(in the rows, 128 means zero)
Here are made-up elements, facts about them, and rows of numbers that follow some of those facts. Name the element behind each unnamed row.

How the elements are related:
δ: points at; σ: hangs directly under; Λ: uses; Θ: belongs to class; Ω: is of sort
stubur {δ=plozar, σ=flovostur, Θ=670, Ω=313}
mipan {σ=tragrir, Λ=dradim, Θ=996, Ω=313}
tozopli {δ=kosku, σ=zofli, Θ=974, Ω=313}
zekon {σ=flope, Θ=670, Ω=313}
pebe {δ=rustok, σ=kluplos, Θ=974, Ω=313}
troni {σ=traplak, Θ=168, Ω=955}
klirorem {σ=dradim, Λ=gike, Θ=767, Ω=313}
trugro {δ=kosku,zikik, σ=stumus, Θ=996, Ω=250}
treflal {δ=biti,zikik, σ=plozar, Θ=670, Ω=313}
migal {δ=trugro,stopil}
stetros {σ=nodem, Λ=flirek, Θ=492, Ω=313}
skiflor {σ=zofli, Θ=215, Ω=172}
femim {σ=fugi, Λ=somibrim, Θ=168, Ω=787}
gravenos {δ=skiflor, σ=skastik, Θ=974, Ω=313}
viplak {σ=ribrur, Θ=974, Ω=313}
tazu {δ=biti}
koni {δ=drogus, σ=bolofle, Θ=767, Ω=313}
somu {σ=flefepir, Θ=168, Ω=313}
kefla {δ=flodre, σ=kluplos, Θ=670, Ω=313}
drogus {δ=grebe,kosku, σ=bolofle, Θ=492, Ω=955}
skiko {σ=skelotrar, Λ=druki, Θ=996, Ω=955}
pemim {δ=bulo,notul, σ=somibrim, Θ=996, Ω=313}
detri {σ=flope, Λ=tragrir, Θ=492, Ω=313}
stoken {δ=tatu, σ=flirek, Θ=492, Ω=787}
trunu {δ=drogus, σ=dradim, Θ=492, Ω=955}
tretol {δ=drirem,trugro, σ=neda, Θ=670, Ω=787}
tugul {σ=dradim, Λ=dradim, Θ=168, Ω=787}
kleplu {σ=gregras, Λ=bemo, Θ=168, Ω=955}
druskel {δ=biti, σ=nastolam, Θ=767, Ω=313}
lebrolom {σ=fugi, Λ=flovostur, Θ=996, Ω=313}
stuvim {σ=traplak, Θ=168, Ω=172}
bralor {δ=stopil, σ=plozar, Θ=168, Ω=313}
segrok {σ=nastolam, Λ=sigrer, Θ=974, Ω=250}
gekos {σ=flirek, Θ=492, Ω=172}
niris {σ=tragrir, Θ=996, Ω=787}
stato {σ=kestis, Λ=gregras, Θ=996, Ω=313}
bruden {σ=kosku, Θ=974, Ω=313}
vaflos {δ=brepal, σ=kete, Θ=670, Ω=172}
bruplon {δ=stomes, σ=bemo, Θ=670, Ω=313}
drufluzar {δ=zikik, σ=futrik, Θ=492, Ω=787}
drirem {δ=segrok,mubre,biti, σ=flasuzul, Λ=stumus, Θ=492, Ω=313}
gregras {δ=postu}
trizam {σ=futrik, Θ=767, Ω=313}
vazun {σ=tazu, Λ=gradil, Θ=767, Ω=787}
grebe {δ=trugro,zikik, σ=gregras, Λ=flefepir, Θ=996, Ω=313}
rustok {σ=bemo, Λ=tevir, Θ=670, Ω=250}
brofo {δ=flodre, σ=fugi, Θ=492, Ω=313}
desko {σ=skastik, Λ=vozi, Θ=996, Ω=313}
muplek {σ=kluplos, Λ=bemo, Θ=168, Ω=313}
fliren {δ=zikik, σ=gode, Θ=492, Ω=313}
zemer {σ=futrik, Λ=plobel, Θ=974, Ω=172}
stopil {δ=tatu, σ=skelotrar, Λ=flovostur, Θ=168, Ω=313}
lubim {δ=skaroplem, σ=tragrir, Θ=974, Ω=172}
kogri {δ=kleplu, σ=flope, Λ=tovak, Θ=168, Ω=313}
stestem {σ=felam, Θ=670, Ω=313}
tatu {δ=zikik, σ=skesame, Θ=215, Ω=787}
rikon {σ=tovak, Θ=996, Ω=313}
gobun {σ=bemo, Λ=futrik, Θ=974, Ω=313}
duplin {σ=flope, Θ=670, Ω=313}
februl {σ=tipom, Θ=767, Ω=787}
skelotrar {δ=kosku}
draplom {σ=kete, Λ=gode, Θ=767, Ω=313}
didil {δ=bripler,gekos, σ=flasuzul, Θ=974, Ω=313}
bagrum {σ=tipom, Θ=492, Ω=313}
mubre {σ=pivan, Θ=168, Ω=787}
dabrin {σ=kudrel, Λ=flodre, Θ=168, Ω=313}
fubrul {δ=bulo, σ=flovostur, Θ=767, Ω=787}
plonugur {σ=flefepir, Λ=nodem, Θ=670, Ω=313}
kosku {δ=zikik}
tretru {σ=somibrim, Λ=felam, Θ=974, Ω=172}
rotin {σ=skelotrar, Λ=bemo, Θ=492, Ω=313}
digrak {σ=plozar, Λ=flovostur, Θ=215, Ω=787}
fovel {σ=somibrim, Θ=767, Ω=313}
drustam {σ=tragrir, Θ=492, Ω=313}
dridre {σ=bemo, Λ=sigrer, Θ=492, Ω=313}
nopi {σ=gregras, Θ=974, Ω=172}
bripler {δ=biti,zikik, σ=flovostur, Θ=974, Ω=313}
draskim {σ=gurom, Θ=974, Ω=955}
tovutes {σ=futrik, Λ=skelotrar, Θ=974, Ω=313}
bafli {σ=kudrel, Λ=flodre, Θ=492, Ω=313}
bramor {σ=somibrim, Θ=670, Ω=313}
brepal {δ=zikik, σ=gregras, Θ=492, Ω=313}
graklek {σ=tragrir, Θ=670, Ω=787}
stukodi {σ=flirek, Λ=fugi, Θ=996, Ω=313}
zifes {σ=ribrur, Λ=kestis, Θ=670, Ω=313}
fubugris {σ=kluplos, Θ=996, Ω=313}
skuva {δ=flodre, σ=migal, Θ=767, Ω=313}
replenak {σ=kudrel, Θ=974, Ω=313}
nugan {δ=kosku,drogus, σ=nastolam, Λ=deluklom, Θ=168, Ω=313}
gike {σ=bipin, Λ=traplak, Θ=996, Ω=172}
kliplafel {σ=kosku, Θ=767, Ω=172}
godra {δ=plobel}
trodrin {σ=flope, Λ=tovak, Θ=670, Ω=313}
brestelu {σ=futrik, Λ=tipom, Θ=767, Ω=787}
gosi {σ=gregras, Λ=flefepir, Θ=974, Ω=955}
difus {σ=traplak, Θ=996, Ω=313}
trele {σ=kete, Λ=tragrir, Θ=215, Ω=313}
gasto {σ=tovak, Θ=767, Ω=313}
klovek {σ=kete, Λ=biti, Θ=168, Ω=313}
fiklum {δ=brepal, σ=flope, Θ=492, Ω=313}
skaroplem {δ=skiflor,gropas,zikik,flasuzul, σ=zofli, Θ=215, Ω=172}
musas {δ=grebe, σ=skastik, Λ=pivan, Θ=670, Ω=172}
deluklom {δ=kosku, σ=migal, Λ=fugi, Θ=996, Ω=313}
fipas {σ=nastolam, Θ=974, Ω=313}
zudran {σ=godra, Θ=974, Ω=313}
fliklom {σ=bolofle, Θ=215, Ω=172}
gaplik {σ=nastolam, Θ=974, Ω=172}
bovolam {σ=traplak, Λ=bolofle, Θ=168, Ω=172}
remam {σ=fugi, Θ=670, Ω=313}
bulo {σ=dradim, Λ=kefla, Θ=767, Ω=313}
zodrom {σ=kluplos, Θ=215, Ω=313}
pedrus {δ=zikik, σ=zofli, Λ=grebe, Θ=670, Ω=313}
dubin {δ=pedrus,trugro, σ=nodem, Λ=fovel, Θ=670, Ω=955}
grere {δ=segrok,kosku,stoken, σ=kluplos, Θ=492, Ω=313}
kistu {σ=skesame, Λ=futrik, Θ=168, Ω=313}
fligul {δ=kosku,zikik, σ=flovostur, Θ=215, Ω=313}
vetrim {σ=skesame, Λ=druki, Θ=168, Ω=313}
skesame {δ=mubre,skiflor,bralor}
skisti {σ=godra, Λ=tipom, Θ=996, Ω=313}
postu {δ=segrok,pedrus, σ=gode, Θ=215, Ω=313}
mupa {σ=kudrel, Λ=stestis, Θ=215, Ω=313}
trilar {δ=trugro, σ=fugi, Θ=670, Ω=313}
truto {δ=kosku, σ=kudrel, Θ=974, Ω=313}
bovaplus {σ=zofli, Θ=492, Ω=313}
munabros {σ=bemo, Λ=dradim, Θ=168, Ω=313}
kletu {σ=felam, Θ=996, Ω=787}
bonel {σ=gode, Λ=gradil, Θ=996, Ω=955}
zedros {δ=fugi,zikik, σ=godra, Θ=492, Ω=172}
notul {δ=fligul,zikik, σ=kestis, Θ=168, Ω=787}
vemi {σ=flasuzul, Θ=215, Ω=787}
bragon {σ=kestis, Θ=974, Ω=313}
kloda {σ=bemo, Θ=492, Ω=787}
vedra {σ=bolofle, Θ=168, Ω=172}
klusun {σ=gode, Θ=767, Ω=313}
satefo {δ=kosku, σ=traplak, Θ=168, Ω=787}
druki {σ=plozar, Λ=somibrim, Θ=767, Ω=787}
vaklol {δ=flodre,plobel,biti,kefla, σ=fugi, Θ=670, Ω=313}
biti {δ=trugro,zikik, σ=felam, Λ=skisti, Θ=670, Ω=787}
plitom {σ=tovak, Θ=492, Ω=787}
plozar {δ=gropas,treflal}
kudrel {δ=druskel}
rosku {σ=nodem, Θ=767, Ω=313}
lostil {σ=godra, Θ=168, Ω=313}
skelil {σ=tazu, Λ=gobun, Θ=767, Ω=313}
meral {σ=kluplos, Λ=kete, Θ=168, Ω=172}
tevir {σ=bisam, Θ=996, Ω=313}
flodu {σ=pivan, Λ=flefepir, Θ=670, Ω=955}
zikam {δ=truto, σ=dradim, Θ=215, Ω=313}
grumir {σ=dradim, Θ=767, Ω=955}
zita {σ=tragrir, Θ=996, Ω=787}
zikik {σ=kosku, Θ=974, Ω=313}
dronol {σ=tipom, Θ=215, Ω=955}
birol {σ=traplak, Λ=flope, Θ=670, Ω=955}
gradil {σ=flefepir, Θ=996, Ω=172}
vozi {σ=pivan, Λ=flovostur, Θ=974, Ω=172}
stestis {σ=zofli, Λ=gregras, Θ=492, Ω=172}
klebo {σ=kudrel, Λ=gike, Θ=492, Ω=313}
plaziran {δ=segrok,deluklom, σ=felam, Θ=974, Ω=250}
stodre {σ=kosku, Θ=670, Ω=172}
truskam {σ=gregras, Θ=670, Ω=313}
safonom {δ=zikik, σ=ribrur, Θ=767, Ω=313}
trutril {σ=flope, Λ=bolofle, Θ=996, Ω=787}
plobel {δ=mubre, σ=fugi, Θ=767, Ω=787}
flasuzul {δ=skiflor,kosku}
flodre {σ=gurom, Θ=974, Ω=313}
skirimok {σ=flasuzul, Θ=168, Ω=313}
stomes {σ=skelotrar, Λ=kluplos, Θ=492, Ω=313}
sigrer {σ=skelotrar, Λ=felam, Θ=670, Ω=313}
bradok {δ=flodre, σ=dradim, Θ=168, Ω=787}
gropas {σ=nastolam, Θ=974, Ω=313}
tradebun {σ=kete, Λ=bipin, Θ=767, Ω=787}
megre {δ=zikik, σ=skastik, Λ=kudrel, Θ=767, Ω=787}
tiplipes {δ=kosku, σ=flovostur, Λ=migal, Θ=974, Ω=172}
dogrim {σ=tragrir, Θ=168, Ω=787}

Known rows:
somu: [122 141 130 134 133 127 131 125 128 130 138 128 116 119 147 134 144 133
 131 126 134 127 134 119 133 151 133]
gode: [137 133 129 124 134 136 128 108 116 139 123 130 133 135 116 140 130 123
 129 140 115 115 145 138 126 117 132]
skastik: [136 133 126 132 130 142 127 107 115 144 119 132 130 137 114 144 135 123
 128 142 121 116 147 136 126 117 136]
skelil: [126 129 149 109 134 133 139 128 123 137 134 125 114 107 150 100 128 127
 144 125 125 127 124 111 126 127 118]
difus: [125 135 130 131 123 138 127 114 136 143 134 129 112 107 159 129 132 121
 119 118 138 120 140 138 156 156 142]
tiplipes: [148  87 117 130 140 127 180 152 154 118 133 116 149 157  71 129  95 120
 110 150 112 152 117 144 103  93 104]
bralor: [112 130 136 153 135 130 128 133 133 127 137 116 134 118 134 121 138 124
 114 122 137 136 116 127 108 155 118]
femim: [140 137 128 111  93  88  68 121 112  93 136 129 121 121 141 123  93 135
 134 121 127 130  99 102 121 105 155]
grebe: [117  98 124 100 120 127 140 157 155 140 126 125 121 103 147  69  75  93
 140 116 163 131 103 148 153 120 138]
tugul: [139 142 134 105  93  89  65 128 120  89 138 120 120 121 137 116  95 140
 127 127 123 126  97  99 118 103 156]
bovaplus: [120 144 129 120 136 142 121 132 108 143 119 133 125 120 149 135 147 127
 146 120 126 119 143 124 141 140 124]
truto: [113 132 136 138 127 139 135 145 127 132 127 120 140 118 144 133 145 123
 121 122 147 145 122 122 127 154 119]
stoken: [120 150 123 129  97 120  49 124  97  98 112 130 159 128 119 142 116 119
 109 102 126 127 110 119 106 117 128]
bolofle: [134 135 121 123 133 134 123 109 120 136 123 129 131 137 108 134 127 124
 134 139 119 110 142 139 127 110 137]
koni: [111 134 132 112 130 145 126 144 117 144 116 132 148 113 153 129 134 112
 120 120 140 142 137 130 144 144 119]
safonom: [102 128 139 132 126 145 124 143 118 145 120 127 153 117 145 123 133 108
 113 120 140 149 123 128 122 146 113]
zudran: [121 146 125 132 138 128 129 129 130 125 138 127 122 120 142 135 147 138
 131 124 131 120 133 123 132 148 129]
rustok: [123 131 126 134 124 108 125 134 140 116 140 132 104 123 146 117 139 144
 146 124 140 126 116 112 131 140 143]

Name these rows:
No name comes twice in this set of rows, the named rows included.
[138  80 111 135 137 111 178 152 155 123 124 140 134 165  86 137  96 120
 123 158 123 159 118 151 110  97 135] => musas
[105 112 128 134 132 105 135 158 149 121 134 125 126 126 132  94 115 124
 135 122 153 143  98 128 119 133 134] => pedrus
[138  98 117 129 138 146 160 145 121 146 107 133 159 165  88 155 105 108
 120 145 107 149 141 153 104 105 111] => zedros
[168 100 103 142 129 147 168 115 161 132 126 118 116 146  93 149 108 121
 114 147 112 115 138 157 137 115 132] => gradil
[133 129 132 115 129 130 122 117 118 149 125 119 131 137 117 129 116 123
 132 152 117 113 134 126 118 112 141] => dradim
[110 138 130 137 136 146 118 143 117 135 117 117 145 121 131 126 142 123
 125 114 130 119 122 124 119 143 104] => brepal
[132  51 139 165 148  84 135  99 195 104 118 157 122 244  58 135 174 248
  79 141  62 166 127 131 174  70  64] => vozi
[110 132 132 142 135 132 128 146 136 124 129 115 147 122 130 123 134 124
 108 118 141 138 119 131 119 151 116] => bripler

Now the same elements, written a new way:
Named rows:
dradim: [155 160 138 140 160 159 117 129 126  87 104 106 160 137 113 124 131 120
 116 135 135 130 122 103 114 112 131 106 171 109 123 136 131 136 160 119
 134 136 124  74 161 105]
trunu: [150  98 105  52 136 110  96  96 122 129 125  54  73 129 179 139 142  89
 112 109 108 163 137  73 122  94 124 101 102 129  81 105 111 127 126 106
 109 149 130  50 102  76]
bradok: [110 165 138 112 151 158 149 120 131  94  98 140 149 119 114 127 106 107
 121 107 118 126 132 126 117 122 130 100 144 113 157 120 142 125 162 108
 139 148  76 112 148 115]
bulo: [121 115 139 172 107 111 137 153 124 159 139 145 129 138  99 111 124 136
 132 149 127  97 115 106 137 137 129 142 103 145 112 150 112 126  76 155
  92  93 166 135 115 117]
fubrul: [148 152 138 121 144 150 127 108 133 103 118  98 147 127 109 110 124 128
 124 114 132 126 139 123 121 137 133 122 138 116 142  99 140 143 133  93
 134 144 110 117 149 118]
vetrim: [131 111 137 155 116 119 126 148 129 162 145 168 103 133 113 129 131 134
 129 127 115 112 111 130 133 141 133 130 106 149 123 162 138 126 126 164
  71  76 144 152 113 133]
stato: [124 104 121 150 125 112 125 145 127 150 136 176  92 132 133 147 134 141
 132 132 115 128 103 130 136 134 123 121 123 145 115 160 136 116 124 165
 104  81 148 156 119 147]
bripler: [ 90 113 130  99 114 108 125 121 120 138 147 130 129 106 153 125 116 116
 131 146 126 132 140 142 136 135 121 135 104 132 122 101 116 116  97 127
 137 147 114 147  91 133]
druskel: [ 93 119 137  95 107 112 136 132 120 147 146 122 139 112 138 117 114 114
 132 140 132 119 153 143 136 127 126 146 104 134 132 107 111 122  98 134
 125 153 120 141  94 119]
kete: [156 154 126 133 147 156 120 118 131  95 107  94 154 139 127 130 137 122
 121 122 140 136 132 124 112 113 134 117 161 109 132 130 131 140 174 105
 146 149 114  84 161 116]
musas: [113 123 151 158 120 111 129 138 132 114 151 154 126 123  94 105 124 203
 133 140 132 115 117 126 146 171 145 140 140 141 128 133 140 122 107 142
 121  93 122 171 122 148]
grebe: [ 82  35 129 147  92  64 128  36 135 111 126 193   9 175 107 131 136 181
 156 154 135 192  74  63 147 128 131 134  32 137 144 132  77  98  84 137
 168 150 137 172 132 179]
flefepir: [140 106 128 129 134 131 127  52 138  78  92 127  88 182 101 123 138 132
 141 127 158 188 116  80 114  95 133 128  93 101 163 118  82 130 147 106
 177 198 116 105 183 143]
plitom: [146 151 123 121 152 148 135 118 130 105 106 109 149 130 125 133 128 130
 127 120 134 125 133 128 122 121 124 116 163 113 138 113 139 136 141 102
 160 143 126 111 162 122]
bruden: [119 118 125 106 127 121 127 144 123 157 137 150 127 120 142 131 122  92
 133 136 126 131 142 149 129 119 111 139 105 130 129 112 114 125  94 146
 117 141 145 154 104 138]
mubre: [106 160 129 146 119 156 160  92 127 111  96 112 174 122 127 141 112 100
 126 133 127  99 123 134 121 122 135 112 140 113 155 132 144 130 166  77
 176 148 100  93 162 107]
plaziran: [127 172 147 155 158 157 131  94 137  62 113 127 172 111  99 109 114 169
 127 130 134 123 120 138 126 168 137 107 173 106 154  88 158 135 143  72
 183 139  82 148 170 150]
zifes: [128 110 132 142 118 110 133 159 129 157 143 152 107 140 112 121 131 150
 133 126 128 117 126 124 135 133 130 143 116 147 120 152 121 125 101 168
  87  94 152 152 116 131]

Name these rows:
No name comes twice in this set of rows, the named rows included.
[126 112 126 159 123 113 130 153 131 159 140 162 106 137 119 125 127 134
 133 128 123 119 117 128 129 138 122 134 104 146 114 145 117 123  94 163
  90  87 146 159 118 140] => tovutes
[138 143 141 173 128 130 130 100 138  94 129  97 132 136  95 102 126 186
 122 117 129 109 109  97 127 168 153 114 138 133 120 127 144 135 136  91
 127  95  95 114 156 115] => megre
[105 131 149 108 124 121 128 131 124 116 146 141 148 107 116 112 118 159
 134 147 136 124 143 145 144 149 132 145 141 124 145 101 136 124 106 129
 149 146 124 165 110 145] => vaflos
[124 114 133  77 127 118 123 151 123 150 143 140 117 120 132 124 126 114
 132 126 130 138 153 144 135 117 119 146 115 131 134 113 118 127 101 158
 107 146 142 152  96 132] => bruplon
[141 148 119 127 151 153 129 103 131 100 100 130 136 124 135 150 130 115
 125 122 120 134 115 131 123 122 121 102 159 111 142 122 153 130 162  95
 170 137 121 115 159 135] => kletu
[129 111 129 163 125 114 128 153 130 162 143 164 107 138 118 126 130 141
 131 129 122 112 114 130 129 142 126 130 110 151 110 152 123 124  97 169
  81  75 146 159 122 137] => gobun
[126 143 130 111 140 132 124  91 128  84 120  89 144 115 133 123 126 161
 125 130 130 131 130 117 131 143 137 111 160 116 129  97 143 129 141  81
 179 146 102 107 147 120] => drufluzar
[137 113 137 145 127 116 126 164 126 165 152 150 116 135 114 122 133 162
 129 130 126  98 123 134 133 141 137 133 136 156 109 160 136 127 112 179
  68  65 150 148 120 120] => sigrer
[158 106 102  71 121 131 110  96 126 159 116  75  79 140 171 149 142  40
 114  93 103 151 137  98 111  83 122 106  75 127 108 128 120 138 158 106
  88 147 131  55 111  80] => troni
[ 97 114 136  99 105 117 129 119 120 146 141 142 127 109 142 131 119  99
 130 142 120 127 136 144 138 126 125 138  96 130 138 120 127 122 121 129
 125 148 126 140  91 129] => bralor
[111 168 138 174 137 153 142  72 129  62 100 122 183 106 119 139 119 168
 128 158 130 108  97 135 136 158 138 103 190 102 154 113 171 127 166  53
 235 138 103 123 178 144] => trugro
[122  96 145 139 111 102 104 120 131 136 161 150  83 122 116 113 133 166
 126 129 111 133 106 116 143 164 141 128  94 148 113 138 142 123 121 143
  81  84 123 159  93 142] => nugan

Now the same elements, written a new way:
Some rows with their names:
skiko: [102  81  97 139 141 133 130  96 122 108 107 160 130 134 137]
grere: [103 140 128 137 158  65 149 107 120 139 124 142 123 132 141]
pivan: [110 106  91 140 111 120 150 137 126 129 119 135 149 125 131]
gike: [107  53  99 140 106 140 127 102 128  94 109 162 139 144 136]
gekos: [123  68 107 137  90 107 132 126 131 114 123 144 146 136 129]
stomes: [ 95 123 102 138 183 145 148 103 112 129 106 150 121 126 137]
stukodi: [ 95 114  95 138 184 125 142  86 115 126 104 152 123 126 140]
pedrus: [101 135 119 130 185 175 167 143 100 129 112 162 133 180 138]
fligul: [107 136 122 139 157  86 169 143 115 151 125 157 130 155 141]
niris: [111 110 101 139 161  74 140  93 122 136 117 136 134 122 137]
februl: [110 109 106 134 162 109 153 106 121 139 121 141 138 120 128]
segrok: [ 83  99 104 138 179 139 166  91 118 124 106 150 133 126 134]
flasuzul: [104 120 114 138  88  83 155 137 132 130 126 142 140 141 137]
neda: [110 106  91 140 110 118 150 138 126 129 119 135 148 126 131]
kletu: [110 108  99 137 158  73 138  95 123 139 115 137 134 121 136]
dradim: [108 106  96 144 116 123 152 135 126 123 119 138 151 123 133]
stestem: [105 133 113 136 170 131 155 129 112 147 117 137 131 117 131]
vemi: [108 122 110 137 157 118 154 127 117 141 117 137 134 120 131]

Which element is each row?
No name comes twice in this set of rows, the named rows included.
[110 132 105 144 156  84 145 126 119 138 114 132 128 123 139] => dogrim
[ 99 147  97 127 168 107 163 118  89 116 108 155  76 148 144] => stopil
[110 128 106 139 173 100 146 109 117 142 118 137 131 119 135] => drustam
[107 123 115 139 158 131 156 129 113 140 120 136 135 121 132] => graklek
[131  62  73 125  93 194 169 113  99  93 124 168  82 161 135] => vozi
[106 119 115 130 183  65 158 122 109 136 123 155 140 148 130] => bripler
[101  97  86 141 116 117 142 140 123 130 116 137 146 136 126] => fugi
[104 131 124 133 175  82 151 104 116 132 125 143 131 128 132] => pebe
[ 84 113  93 144 170 126 137 124 112 127  99 148 117 141 134] => femim
[ 96 125 106 135 172 128 144 132 109 151 114 136 126 129 124] => remam
[113  59 106 136 105 171 141 115 127  99 118 161 141 146 129] => zemer

